Below is a small trained network, with its code and all its weights. Each question gives an input and a class and asks what happens when units are switched off, that is, made to give their printed mean instead of their output.

import numpy as np


def w(rows, s, z=0):
    codes = np.array(rows[::2]) - 128.0
    scale = np.full(codes.shape[1], s)
    scale[-1] = z or s
    return codes * scale


def f(y):
    return np.maximum(y, 0)


def log_softmax(a):
    a = a - a.max(-1, keepdims=True)
    return a - np.log(np.exp(a).sum(-1, keepdims=True))


def net(x, mask):
    res = np.array(x, float).reshape(1, 5) / 4 @ E
    y = f(res @ A[0][:, :-1].T + A[0][:, -1])
    res = res + np.where(mask, y, B[0][:, -1]) @ B[0][:, :-1]
    return log_softmax(res[-1] @ U[:, :-1].T + U[:, -1])


A, B = {}, {}
E = w([
[210,225,42,132,234,8,129],'x0',
[24,238,197,78,86,73,16],'x1',
[124,113,114,161,100,104,129],'x2',
[121,123,119,133,126,128,125],'x3',
[126,63,201,233,228,132,27],'x4',
],0.014)
A[0] = w([
[88,66,127,74,57,198,165,253],'n1',
[225,57,104,125,74,180,227,206],'n2',
[62,160,186,190,97,159,23,109],'n3',
[250,82,145,158,114,170,192,254],'n4',
[113,83,216,220,183,193,80,212],'n5',
[122,122,133,64,51,166,181,212],'n6',
[151,64,201,208,127,195,116,147],'n7',
[172,130,154,194,230,84,35,44],'n8',
[128,168,110,153,219,59,29,79],'n9',
[125,143,135,76,47,75,165,167],'n10',
[148,108,37,68,172,64,125,158],'n11',
[220,115,67,190,190,117,180,150],'n12',
[162,195,70,36,81,90,179,206],'n13',
],0.015,0.0096)
B[0] = w([
[27,231,103,221,11,230,161,236],'n1',
[128,144,71,242,185,106,228,252],'n2',
[77,142,246,111,55,180,137,206],'n3',
[91,73,35,184,235,126,232,233],'n4',
[81,46,147,68,207,222,100,229],'n5',
[82,214,154,233,59,164,141,217],'n6',
[54,72,95,113,209,172,103,209],'n7',
[96,64,220,209,171,62,171,217],'n8',
[165,209,210,238,113,49,130,213],'n9',
[167,207,72,88,72,98,79,195],'n10',
[138,138,133,114,177,28,164,191],'n11',
[165,36,116,61,177,64,186,223],'n12',
[194,217,58,163,86,62,124,229],'n13',
],0.013,0.038)
U = w([
[47,154,163,248,148,120,184,255],'0',
[46,196,116,104,22,172,32,63],'1',
[181,160,42,85,134,68,214,9],'2',
[181,212,130,67,99,30,46,223],'3',
[51,67,102,127,187,231,142,37],'4',
[47,88,219,69,71,199,47,59],'5',
[152,53,167,113,210,97,164,181],'6',
],0.014,0.0087)

Each question gives the input, the list of numbers given to net, and the class t.
The units are the neurons (one row each of A and B). Each row of codes is followed by its name. A weight is (code - 128) times the scale printed after its matrix; where a second scale follows, it is the last column's (A, B and U).
mask holds one flag per neuron, in row order. A switched-off neuron (its flag False) gives its mean, the last column of its row in B, instead of its output. The means were averaged over made-up inputs and are rounded, as every weight is.
A unit's drop is (log p(t) with every unit on - log p(t) with that unit switched off) / (log p(t) with every unit on - log p(t) with every unit switched off).
The circuit of an input: a set's keep is (log p(t) with only the set's units on - log p(t) with every unit switched off) / (log p(t) with every unit on - log p(t) with every unit switched off). Starting from the 12 units with the biggest drops (on a tie, the unit counted first), units are removed one at a time, each time the one whose removal leaves the highest keep (on an exact tie, the one counted first), for as long as the keep stays at least 0.8.
circuit, biggest first: the units of the circuit, biggest drop first
top k neurons: the k neurons with the biggest drops, biggest first
drop of u: that unit's drop, to one decimal
input [4,0,-3,5,4], class 6: circuit, biggest first -> (n1 n6)
input [-7,-3,-7,3,2], class 4: top neuron -> (n5)
input [-6,0,-3,6,8], class 4: top 2 neurons -> (n7 n5)
input [4,1,-7,4,-1], class 3: top 2 neurons -> (n4 n2)
input [6,-3,6,7,2], class 6: top 2 neurons -> (n12 n1)
input [3,2,8,2,-4], class 3: top 2 neurons -> (n4 n2)
input [-8,0,-5,7,5], class 4: top 2 neurons -> (n7 n5)
input [1,-2,-7,-8,-7], class 2: top 2 neurons -> (n13 n8)
input [-6,8,-2,2,1], class 5: top 2 neurons -> (n3 n13)
input [8,-7,2,1,6], class 6: drop of n12 -> 0.2
input [-5,-6,-2,-6,1], class 4: drop of n9 -> 0.3
input [1,1,8,-7,-8], class 3: drop of n10 -> 0.2
